Below is a small trained network, with its code and all its weights. Each question gives an input and a target symbol and asks what happens when units are switched off, that is, made to give their printed mean instead of their output.

import numpy as np


def w(rows, s, z=0):
    codes = np.array(rows[::2]) - 128.0
    scale = np.full(codes.shape[1], s)
    scale[-1] = z or s
    return codes * scale


def norm(h):
    return h / np.sqrt((h * h).mean(-1, keepdims=True) + 1e-5)


def f(y):
    return y / 2 * (1 + np.tanh(0.7978845608 * (y + 0.044715 * y**3)))


def softmax(a):
    e = np.exp(a - a.max(-1, keepdims=True))
    return e / e.sum(-1, keepdims=True)


def log_softmax(a):
    a = a - a.max(-1, keepdims=True)
    return a - np.log(np.exp(a).sum(-1, keepdims=True))


def net(x, mask):
    ids = ['ΛΦαβγδεζμπσψω'.index(c) for c in x.split()]
    T = len(ids)
    res = E[ids] + P[:T]
    u = 0
    for l in range(2):
        r = norm(res)
        for j in range(2):
            rows = slice(3 * j, 3 * j + 3)
            q, k, v = (r @ M[l][rows].T for M in (Q, K, V))
            z = softmax(np.where(np.tri(T) > 0, q @ k.T / 3**0.5, -1e9)) @ v
            o = O[l][rows]
            res = res + np.where(mask[u + j], z, o[:, -1]) @ o[:, :-1]
        u += 2
        y = f(norm(res) @ A[l][:, :-1].T + A[l][:, -1])
        res = res + np.where(mask[u : u + 12], y, B[l][:, -1]) @ B[l][:, :-1]
        u += 12
    return log_softmax(norm(res)[-1] @ U[:, :-1].T + U[:, -1])


Q, K, V, O, A, B = {}, {}, {}, {}, {}, {}
E = w([
[138,80,126,121],'Λ',
[151,144,123,59],'Φ',
[153,158,197,81],'α',
[107,121,109,54],'β',
[180,19,3,120],'γ',
[119,173,184,85],'δ',
[77,92,187,128],'ε',
[168,98,191,140],'ζ',
[175,100,189,140],'μ',
[170,186,101,205],'π',
[59,180,75,206],'σ',
[105,172,184,90],'ψ',
[142,165,210,186],'ω',
],0.00068)
P = w([
[131,173,243,249],'0',
[133,165,222,202],'1',
[134,157,187,152],'2',
[141,146,172,118],'3',
[146,150,138,103],'4',
[115,187,145,114],'5',
],0.00013)
Q[0] = w([
[90,214,249,178],'L0H1',
[90,214,250,178],'L0H1',
[90,213,249,178],'L0H1',
[149,24,191,4],'L0H2',
[104,232,62,251],'L0H2',
[152,23,194,5],'L0H2',
],0.0033)
K[0] = w([
[107,189,4,205],'L0H1',
[107,189,4,205],'L0H1',
[107,189,3,205],'L0H1',
[195,133,222,92],'L0H2',
[58,122,34,161],'L0H2',
[198,134,222,95],'L0H2',
],0.0051)
V[0] = w([
[128,128,128,128],'L0H1',
[166,161,15,199],'L0H1',
[130,104,180,76],'L0H1',
[1,182,113,132],'L0H2',
[118,115,122,114],'L0H2',
[175,106,70,167],'L0H2',
],0.00091)
O[0] = w([
[128,128,128,128,128],'L0H1',
[157,116,2,48,113],'L0H1',
[125,138,208,125,69],'L0H1',
[178,67,96,26,243],'L0H2',
[141,141,124,126,91],'L0H2',
[118,162,197,79,6],'L0H2',
],0.00094,0.00019)
A[0] = w([
[138,156,126,76,199],'L0N1',
[132,124,79,53,230],'L0N2',
[128,128,128,128,128],'L0N3',
[249,110,171,76,139],'L0N4',
[128,128,128,128,128],'L0N5',
[128,128,128,128,128],'L0N6',
[128,128,128,128,128],'L0N7',
[128,128,128,128,128],'L0N8',
[172,63,7,151,27],'L0N9',
[62,61,144,49,231],'L0N10',
[140,230,138,90,209],'L0N11',
[93,114,136,50,255],'L0N12',
],0.0017,0.00048)
B[0] = w([
[110,95,141,179,178],'L0N1',
[103,128,225,167,154],'L0N2',
[128,128,128,128,128],'L0N3',
[21,138,65,196,169],'L0N4',
[128,128,128,128,128],'L0N5',
[128,128,128,128,128],'L0N6',
[128,128,128,128,128],'L0N7',
[128,128,128,128,128],'L0N8',
[116,123,252,20,34],'L0N9',
[188,177,102,226,225],'L0N10',
[133,12,129,172,254],'L0N11',
[158,134,132,228,230],'L0N12',
],0.0012,0.00033)
Q[1] = w([
[131,184,96,48],'L1H1',
[136,176,95,51],'L1H1',
[127,68,158,208],'L1H1',
[143,145,82,255],'L1H2',
[113,110,175,2],'L1H2',
[113,109,175,2],'L1H2',
],0.0058)
K[1] = w([
[130,183,89,38],'L1H1',
[126,188,90,40],'L1H1',
[124,75,168,221],'L1H1',
[145,103,44,3],'L1H2',
[111,154,211,252],'L1H2',
[111,155,210,251],'L1H2',
],0.0046)
V[1] = w([
[213,118,97,104],'L1H1',
[211,93,153,122],'L1H1',
[174,239,125,143],'L1H1',
[250,128,115,119],'L1H2',
[229,99,167,157],'L1H2',
[124,250,117,133],'L1H2',
],0.0018)
O[1] = w([
[93,133,183,183,2],'L1H1',
[71,149,97,160,96],'L1H1',
[102,35,125,115,188],'L1H1',
[198,138,70,64,93],'L1H2',
[207,91,178,88,144],'L1H2',
[131,250,149,159,154],'L1H2',
],0.0015,0.0006)
A[1] = w([
[14,227,52,30,5],'L1N1',
[129,128,128,128,128],'L1N2',
[129,129,128,128,128],'L1N3',
[71,252,194,154,174],'L1N4',
[129,129,128,128,128],'L1N5',
[127,127,128,128,128],'L1N6',
[139,121,156,108,112],'L1N7',
[150,52,118,60,200],'L1N8',
[106,132,93,155,142],'L1N9',
[127,127,129,128,128],'L1N10',
[121,66,80,103,214],'L1N11',
[129,128,128,128,128],'L1N12',
],0.002,0.0011)
B[1] = w([
[172,92,221,253,20],'L1N1',
[129,128,128,128,128],'L1N2',
[129,128,129,128,128],'L1N3',
[83,117,46,9,253],'L1N4',
[129,128,129,128,128],'L1N5',
[126,128,127,129,128],'L1N6',
[100,178,126,130,100],'L1N7',
[40,145,50,53,198],'L1N8',
[152,48,140,133,170],'L1N9',
[126,128,127,128,128],'L1N10',
[99,79,86,32,222],'L1N11',
[129,128,128,128,128],'L1N12',
],0.0011,0.0006)
U = w([
[128,47,44,25,231],'Λ',
[126,28,50,175,145],'Φ',
[137,187,206,78,75],'α',
[227,76,90,245,58],'β',
[119,96,92,69,80],'γ',
[83,199,165,55,22],'δ',
[14,36,241,137,87],'ε',
[187,77,204,165,71],'ζ',
[203,75,204,165,81],'μ',
[254,248,37,114,180],'π',
[9,207,49,235,254],'σ',
[60,200,167,51,30],'ψ',
[188,202,223,179,99],'ω',
],0.0088,0.0033)

Each question gives the input, a string of symbols that net reads in full, and the target symbol t.
The units are the heads (3 rows each of Q, K, V and O) and the neurons (one row each of A and B). Each row of codes is followed by its name. A weight is (code - 128) times the scale printed after its matrix; where a second scale follows, it is the last column's (O, A, B and U).
mask holds one flag per unit, layer by layer, with each layer's heads first. A switched-off unit (its flag False) gives its mean, the last column of its rows in O or B, instead of its output. The means were averaged over made-up inputs and are rounded, as every weight is.
A unit's drop is (log p(t) with every unit on - log p(t) with that unit switched off) / (log p(t) with every unit on - log p(t) with every unit switched off).
The circuit of an input: a set's keep is (log p(t) with only the set's units on - log p(t) with every unit switched off) / (log p(t) with every unit on - log p(t) with every unit switched off). Starting from the 12 units with the biggest drops (on a tie, the unit counted first), units are removed one at a time, each time the one whose removal leaves the highest keep (on an exact tie, the one counted first), for as long as the keep stays at least 0.8.
units of the circuit, in order: the units of the circuit, biggest drop first
k most important neurons: the k neurons with the biggest drops, biggest first
top k neurons in layer l: the k neurons of layer l with the biggest drops, biggest first
which heads matter: for each layer, one digit per head in row order, 1 if its drop is at least 0.15 and else 0, layers parted by /
input γ δ σ σ π, target Λ: units of the circuit, in order => (L0N9 L1H2)
input σ β δ Φ, target σ: which heads matter => 00 / 01
input μ α ε α Φ, target Φ: which heads matter => 10 / 00
input ε π σ ε γ α, target Λ: units of the circuit, in order => (L1H2 L0N9 L0N4)
input γ ε π μ Λ ψ, target Λ: units of the circuit, in order => (L1H2 L0N9)
input β Φ γ μ σ, target Λ: 3 most important neurons => (L0N9 L0N4 L1N11)
input δ β σ Λ, target σ: which heads matter => 10 / 01
input α σ ζ ζ ε, target σ: 2 most important neurons => (L0N10 L0N9)
input ε Λ Φ, target Φ: 2 most important neurons => (L0N4 L0N9)
input π Λ α μ Φ ω, target π: which heads matter => 10 / 01
input ε π μ σ ε ω, target σ: 2 most important neurons => (L0N9 L0N4)
input ε σ β π ψ ε, target π: which heads matter => 00 / 01
input σ σ σ α α, target σ: which heads matter => 00 / 01
input π μ σ ω, target σ: 2 most important neurons => (L0N9 L1N4)
input ε Φ π Λ δ, target π: top 3 neurons in layer 0 => (L0N9 L0N12 L0N11)
input β γ ε μ ζ, target Λ: most important neuron => (L1N8)
input σ γ ψ ε μ σ, target Φ: which heads matter => 10 / 01
input π ω ψ α σ Λ, target σ: which heads matter => 11 / 01
input σ Φ π δ ζ, target π: most important neuron => (L0N4)
input α σ ε μ ζ μ, target σ: 2 most important neurons => (L0N4 L0N9)
